Here is a tiny trained network, its code and every weight. The questions are about switching its units off for an input and a class, where a switched-off unit gives its printed mean instead of its output.

import numpy as np


def w(rows, s, z=0):
    codes = np.array(rows[::2]) - 128.0
    scale = np.full(codes.shape[1], s)
    scale[-1] = z or s
    return codes * scale


def norm(h):
    return h / np.sqrt((h * h).mean(-1, keepdims=True) + 1e-5)


def f(y):
    return y / 2 * (1 + np.tanh(0.7978845608 * (y + 0.044715 * y**3)))


def log_softmax(a):
    a = a - a.max(-1, keepdims=True)
    return a - np.log(np.exp(a).sum(-1, keepdims=True))


def net(x, mask):
    res = np.array(x, float).reshape(1, 7) / 4 @ E
    u = 0
    for l in range(2):
        y = f(norm(res) @ A[l][:, :-1].T + A[l][:, -1])
        res = res + np.where(mask[u : u + 7], y, B[l][:, -1]) @ B[l][:, :-1]
        u += 7
    return log_softmax(norm(res)[-1] @ U[:, :-1].T + U[:, -1])


A, B = {}, {}
E = w([
[241,153,13,44,116,134,82,133,4,40],'x0',
[32,126,77,110,145,188,152,45,40,122],'x1',
[153,219,26,173,164,189,148,197,147,147],'x2',
[157,184,122,169,216,13,93,78,115,80],'x3',
[99,94,58,66,18,135,175,113,137,119],'x4',
[85,51,144,130,135,133,123,169,145,220],'x5',
[152,254,73,141,33,155,127,165,158,133],'x6',
],0.0059)
A[0] = w([
[186,214,120,220,208,116,105,186,230,147,3],'L0N0',
[129,52,143,142,86,170,123,162,164,202,54],'L0N1',
[109,172,67,68,212,211,157,43,63,168,33],'L0N2',
[159,122,174,68,138,71,105,166,172,120,44],'L0N3',
[121,197,173,86,96,131,114,183,84,130,119],'L0N4',
[222,103,116,34,180,28,79,115,115,83,119],'L0N5',
[72,72,140,117,27,180,160,234,185,253,45],'L0N6',
],0.0053,0.0045)
B[0] = w([
[147,160,143,182,253,172,132,153,91,139,183],'L0N0',
[99,167,127,80,104,169,95,122,196,153,167],'L0N1',
[91,88,170,133,88,198,103,171,63,140,159],'L0N2',
[172,107,185,194,140,166,85,104,26,104,128],'L0N3',
[145,90,61,125,143,109,150,139,122,76,144],'L0N4',
[173,98,143,97,74,137,90,137,162,175,217],'L0N5',
[143,19,165,67,154,225,225,163,231,116,254],'L0N6',
],0.0076,0.0045)
A[1] = w([
[182,47,108,139,117,44,74,88,163,141,73],'L1N0',
[142,226,31,90,52,100,140,180,145,67,2],'L1N1',
[97,135,193,123,86,148,167,157,178,122,152],'L1N2',
[22,133,188,136,156,56,141,45,138,184,54],'L1N3',
[88,91,72,99,128,173,126,133,47,116,91],'L1N4',
[158,254,121,201,197,135,116,203,132,128,93],'L1N5',
[127,166,39,90,107,189,151,112,27,140,101],'L1N6',
],0.0078,0.0048)
B[1] = w([
[135,128,171,103,132,122,143,159,63,96,182],'L1N0',
[195,115,31,117,61,103,183,9,168,124,220],'L1N1',
[89,81,64,109,154,125,133,148,112,160,246],'L1N2',
[84,152,102,178,74,54,191,77,119,44,194],'L1N3',
[72,189,195,163,180,161,43,147,135,142,197],'L1N4',
[155,151,107,171,158,71,136,181,144,167,253],'L1N5',
[124,177,162,144,114,218,86,77,121,120,254],'L1N6',
],0.012,0.0045)
U = w([
[10,118,147,189,128,10,192,62,106,54,5],'0',
[53,189,149,134,138,219,25,93,74,126,159],'1',
[192,74,199,37,123,45,64,150,56,87,112],'2',
[205,190,13,111,36,126,136,41,162,127,63],'3',
[54,37,103,59,125,182,179,179,218,188,232],'4',
[168,186,93,210,214,55,131,226,158,179,176],'5',
],0.012,0.0021)

Each question gives the input, the list of numbers given to net, and the class t.
The units are the neurons (one row each of A and B). Each row of codes is followed by its name. A weight is (code - 128) times the scale printed after its matrix; where a second scale follows, it is the last column's (A, B and U).
mask holds one flag per neuron, layer by layer. A switched-off neuron (its flag False) gives its mean, the last column of its row in B, instead of its output. The means were averaged over made-up inputs and are rounded, as every weight is.
A unit's drop is (log p(t) with every unit on - log p(t) with that unit switched off) / (log p(t) with every unit on - log p(t) with every unit switched off).
The circuit of an input: a set's keep is (log p(t) with only the set's units on - log p(t) with every unit switched off) / (log p(t) with every unit on - log p(t) with every unit switched off). Starting from the 12 units with the biggest drops (on a tie, the unit counted first), units are removed one at a time, each time the one whose removal leaves the highest keep (on an exact tie, the one counted first), for as long as the keep stays at least 0.8.
circuit, biggest first: the units of the circuit, biggest drop first
top k neurons: the k neurons with the biggest drops, biggest first
top k neurons in layer l: the k neurons of layer l with the biggest drops, biggest first
drop when u is switched off: that unit's drop, to one decimal
input [-2,-3,-3,-1,-2,-5,8], class 5: circuit, biggest first => L1N5, L0N0
input [2,5,-4,0,-2,2,8], class 1: top 3 neurons => L1N4, L0N2, L1N6
input [-1,4,1,2,-4,-2,2], class 5: circuit, biggest first => L1N5
input [-6,2,-5,-2,-6,4,1], class 0: top 3 neurons => L1N3, L0N5, L0N2
input [-4,6,7,1,-5,-8,7], class 5: top 2 neurons => L1N5, L0N0
input [6,-3,7,-2,4,4,-6], class 1: circuit, biggest first => L1N4, L1N6
input [1,2,-8,4,-6,8,-5], class 0: top 2 neurons => L1N3, L0N6
input [-2,-3,-1,0,-1,-5,5], class 5: top 2 neurons => L0N0, L1N5
input [6,-7,0,4,-1,6,0], class 2: top 2 neurons => L0N5, L1N0
input [6,5,3,7,4,-4,-3], class 1: top 2 neurons => L0N2, L1N4
input [-2,-7,-1,6,-4,3,-7], class 2: top 2 neurons in layer 0 => L0N5, L0N3
input [4,2,-1,3,-8,-4,-3], class 2: top 2 neurons => L0N5, L0N0
input [1,8,6,-8,3,1,4], class 1: top 2 neurons => L1N6, L1N4
input [7,0,-4,-7,6,-4,-4], class 1: circuit, biggest first => L1N4
input [-1,-1,-6,-2,-6,-3,6], class 5: drop when L0N6 is switched off => 0.1
input [-3,-1,-3,5,7,5,-3], class 0: drop when L1N3 is switched off => 0.6
input [-2,7,6,-1,-8,1,2], class 5: drop when L0N0 is switched off => 0.2
